Here is a tiny trained network, its code and every weight. The questions are about switching its units off for an input and a class, where a switched-off unit gives its printed mean instead of its output.

import numpy as np


def w(rows, s, z=0):
    codes = np.array(rows[::2]) - 128.0
    scale = np.full(codes.shape[1], s)
    scale[-1] = z or s
    return codes * scale


def f(y):
    return np.maximum(y, 0)


def log_softmax(a):
    a = a - a.max(-1, keepdims=True)
    return a - np.log(np.exp(a).sum(-1, keepdims=True))


def net(x, mask):
    res = np.array(x, float).reshape(1, 5) / 4 @ E
    y = f(res @ A[0][:, :-1].T + A[0][:, -1])
    res = res + np.where(mask, y, B[0][:, -1]) @ B[0][:, :-1]
    return log_softmax(res[-1] @ U[:, :-1].T + U[:, -1])


A, B = {}, {}
E = w([
[109,175,66,247,142,125,181,131,121,138,124],'x0',
[142,128,95,171,195,219,60,133,91,143,159],'x1',
[108,89,178,143,117,165,203,118,119,87,81],'x2',
[37,193,124,126,92,161,108,128,52,121,80],'x3',
[58,130,184,91,139,46,118,94,113,152,136],'x4',
],0.011)
A[0] = w([
[52,209,109,104,138,143,59,129,59,137,114,118],'n1',
[152,54,157,140,169,98,138,109,196,82,164,167],'n2',
[17,234,82,128,105,102,120,128,73,182,115,109],'n3',
[97,180,103,148,151,150,46,142,84,145,161,159],'n4',
[124,110,198,100,178,164,112,146,104,90,83,40],'n5',
[129,114,73,235,144,165,255,132,163,114,125,253],'n6',
[201,118,120,103,168,90,58,134,203,159,237,88],'n7',
[124,72,150,90,149,245,75,129,55,83,129,133],'n8',
[135,140,137,163,160,181,102,145,115,116,142,54],'n9',
[109,107,197,151,163,141,200,112,141,107,131,100],'n10',
[168,97,114,67,175,130,109,140,195,148,188,124],'n11',
[143,120,192,65,76,114,120,122,174,112,141,195],'n12',
[106,160,158,150,131,57,207,108,156,154,132,100],'n13',
[120,126,138,76,157,118,165,130,102,171,142,69],'n14',
[141,110,50,167,128,150,90,142,122,127,159,99],'n15',
[173,133,62,105,54,136,122,157,148,85,98,90],'n16',
[97,131,184,91,111,140,195,154,135,91,80,196],'n17',
[114,140,104,122,125,109,176,131,159,136,119,77],'n18',
[115,102,169,44,115,170,96,144,132,129,119,28],'n19',
[188,163,93,163,145,184,147,184,112,133,129,74],'n20',
[109,183,102,192,121,143,156,137,118,118,121,157],'n21',
],0.0089,0.0041)
B[0] = w([
[81,106,199,201,164,124,117,108,81,153,86,211],'n1',
[180,124,167,121,168,83,108,40,200,111,154,204],'n2',
[126,120,185,158,218,114,150,35,114,45,70,223],'n3',
[78,137,158,203,152,199,90,114,106,149,134,198],'n4',
[132,96,87,157,82,94,186,76,139,156,96,168],'n5',
[253,132,42,136,119,106,188,106,231,84,153,249],'n6',
[127,137,173,84,169,172,29,159,127,200,215,224],'n7',
[115,115,86,238,78,137,222,51,183,128,2,223],'n8',
[108,159,128,193,132,167,132,146,125,163,84,167],'n9',
[109,109,128,116,136,85,140,135,176,86,91,175],'n10',
[161,133,138,149,230,124,89,106,141,148,196,202],'n11',
[218,137,68,80,130,66,135,152,180,69,128,222],'n12',
[90,107,163,122,138,85,143,62,150,16,64,195],'n13',
[186,130,92,149,122,139,137,120,134,131,136,148],'n14',
[117,189,111,138,186,153,85,135,110,146,143,182],'n15',
[199,132,55,104,113,74,119,173,154,18,147,169],'n16',
[92,131,165,79,128,82,151,141,144,97,74,215],'n17',
[125,116,92,131,137,114,103,133,144,55,97,151],'n18',
[151,127,106,124,100,117,204,113,153,150,107,182],'n19',
[194,170,91,167,179,158,123,148,93,124,172,191],'n20',
[178,209,96,190,222,142,155,132,141,89,115,192],'n21',
],0.0077,0.012)
U = w([
[68,162,207,168,194,151,80,120,34,141,98,126],'0',
[137,173,93,42,58,69,165,255,110,91,122,50],'1',
[117,117,158,123,121,95,137,163,102,196,127,44],'2',
[199,184,58,171,164,179,154,137,141,126,142,196],'3',
[93,81,146,158,42,161,187,118,114,204,94,2],'4',
[175,114,174,73,162,92,59,143,150,166,251,187],'5',
[109,116,158,117,84,121,172,187,103,169,174,13],'6',
[157,110,148,135,138,40,229,99,166,86,70,194],'7',
],0.0088,0.0028)

Each question gives the input, the list of numbers given to net, and the class t.
The units are the neurons (one row each of A and B). Each row of codes is followed by its name. A weight is (code - 128) times the scale printed after its matrix; where a second scale follows, it is the last column's (A, B and U).
mask holds one flag per neuron, in row order. A switched-off neuron (its flag False) gives its mean, the last column of its row in B, instead of its output. The means were averaged over made-up inputs and are rounded, as every weight is.
A unit's drop is (log p(t) with every unit on - log p(t) with that unit switched off) / (log p(t) with every unit on - log p(t) with every unit switched off).
The circuit of an input: a set's keep is (log p(t) with only the set's units on - log p(t) with every unit switched off) / (log p(t) with every unit on - log p(t) with every unit switched off). Starting from the 12 units with the biggest drops (on a tie, the unit counted first), units are removed one at a time, each time the one whose removal leaves the highest keep (on an exact tie, the one counted first), for as long as the keep stays at least 0.8.
units of the circuit, in order: the units of the circuit, biggest drop first
k most important neurons: the k neurons with the biggest drops, biggest first
drop of u: that unit's drop, to one decimal
input [-2,1,1,5,3], class 0: units of the circuit, in order => [n6]
input [1,1,-4,-2,8], class 5: 2 most important neurons => [n8 n7]
input [8,-5,7,2,-8], class 3: 2 most important neurons => [n21 n20]
input [-7,1,-5,7,-2], class 0: 4 most important neurons => [n6 n1 n4 n3]
input [-6,1,2,-4,-2], class 5: 2 most important neurons => [n7 n11]
input [5,-5,-3,-7,0], class 5: units of the circuit, in order => [n7 n8]
input [4,-1,7,-1,-5], class 3: 2 most important neurons => [n20 n3]
input [-7,8,-2,7,-2], class 0: 3 most important neurons => [n1 n4 n6]
input [-6,8,-4,8,-8], class 0: 3 most important neurons => [n1 n6 n4]
input [-6,4,0,7,-5], class 4: drop of n8 => 0.5
input [-8,6,0,6,-3], class 4: drop of n8 => 0.3
input [-4,1,-1,8,-4], class 0: drop of n12 => 0.1
input [-5,-6,2,-8,-1], class 5: drop of n7 => 0.2
